Below is a small trained network, with its code and all its weights. Each question gives an input and a class and asks what happens when units are switched off, that is, made to give their printed mean instead of their output.

import numpy as np


def w(rows, s, z=0):
    codes = np.array(rows[::2]) - 128.0
    scale = np.full(codes.shape[1], s)
    scale[-1] = z or s
    return codes * scale


def f(y):
    return y / 2 * (1 + np.tanh(0.7978845608 * (y + 0.044715 * y**3)))


def log_softmax(a):
    a = a - a.max(-1, keepdims=True)
    return a - np.log(np.exp(a).sum(-1, keepdims=True))


def net(x, mask):
    res = np.array(x, float).reshape(1, 2) / 4 @ E
    y = f(res @ A[0][:, :-1].T + A[0][:, -1])
    res = res + np.where(mask, y, B[0][:, -1]) @ B[0][:, :-1]
    return log_softmax(res[-1] @ U[:, :-1].T + U[:, -1])


A, B = {}, {}
E = w([
[176,124,223,123,42,69,144,172,196,73],'x0',
[135,70,130,155,107,116,27,161,70,11],'x1',
],0.011)
A[0] = w([
[166,103,90,167,102,133,63,177,76,45,226],'n1',
[154,116,113,188,234,181,146,109,107,146,49],'n2',
[2,5,31,192,133,246,40,115,27,123,214],'n3',
[125,51,105,77,159,142,23,162,68,108,90],'n4',
[132,123,79,72,188,182,121,157,87,133,65],'n5',
[160,157,146,186,134,152,29,207,96,95,55],'n6',
[106,87,96,159,194,201,97,116,45,108,87],'n7',
[230,128,172,78,37,47,91,184,149,61,221],'n8',
[150,89,113,215,178,153,113,99,99,202,254],'n9',
[109,147,86,104,161,124,185,87,225,170,51],'n10',
],0.0084,0.0073)
B[0] = w([
[118,182,60,77,168,130,163,108,147,197,217],'n1',
[226,36,197,98,164,182,39,196,207,162,148],'n2',
[63,108,101,142,104,64,164,130,152,116,251],'n3',
[196,235,197,12,181,180,202,147,196,202,179],'n4',
[151,25,228,116,223,179,85,205,223,101,148],'n5',
[161,164,254,32,220,225,139,122,242,140,161],'n6',
[146,66,172,154,115,115,35,234,185,75,178],'n7',
[78,123,73,201,152,147,122,207,178,63,221],'n8',
[61,148,60,139,149,153,138,201,73,80,186],'n9',
[165,186,182,97,205,196,158,151,190,145,158],'n10',
],0.01,0.019)
U = w([
[191,182,204,48,165,167,164,121,172,194,79],'0',
[146,2,202,157,117,125,73,197,178,59,57],'1',
[84,153,45,162,97,95,174,119,87,139,225],'2',
[185,54,141,128,65,56,75,47,45,137,1],'3',
],0.014,0.0074)

Each question gives the input, the list of numbers given to net, and the class t.
The units are the neurons (one row each of A and B). Each row of codes is followed by its name. A weight is (code - 128) times the scale printed after its matrix; where a second scale follows, it is the last column's (A, B and U).
mask holds one flag per neuron, in row order. A switched-off neuron (its flag False) gives its mean, the last column of its row in B, instead of its output. The means were averaged over made-up inputs and are rounded, as every weight is.
A unit's drop is (log p(t) with every unit on - log p(t) with that unit switched off) / (log p(t) with every unit on - log p(t) with every unit switched off).
The circuit of an input: a set's keep is (log p(t) with only the set's units on - log p(t) with every unit switched off) / (log p(t) with every unit on - log p(t) with every unit switched off). Starting from all 10 units, units are removed one at a time, each time the one whose removal leaves the highest keep (on an exact tie, the one counted first), for as long as the keep stays at least 0.8.
circuit, biggest first: the units of the circuit, biggest drop first
top k neurons: the k neurons with the biggest drops, biggest first
drop when u is switched off: that unit's drop, to one decimal
input [-3,8], class 0: circuit, biggest first => [n4]
input [3,0], class 2: top 4 neurons => [n7 n5 n2 n6]
input [-3,2], class 2: circuit, biggest first => [n6 n3]
input [5,6], class 0: top 2 neurons => [n1 n6]
input [4,4], class 0: top 2 neurons => [n1 n7]
input [-7,8], class 0: top 4 neurons => [n4 n1 n6 n8]
input [-6,-5], class 1: top 2 neurons => [n4 n1]
input [5,-3], class 1: top 2 neurons => [n1 n4]
input [1,-2], class 2: top 3 neurons => [n4 n6 n7]
input [7,-5], class 1: top 3 neurons => [n1 n4 n8]
input [1,3], class 2: drop when n5 is switched off => 0.1
input [3,3], class 2: drop when n1 is switched off => 0.2
input [3,4], class 0: drop when n9 is switched off => 0.2
input [-3,-1], class 2: circuit, biggest first => [n6]
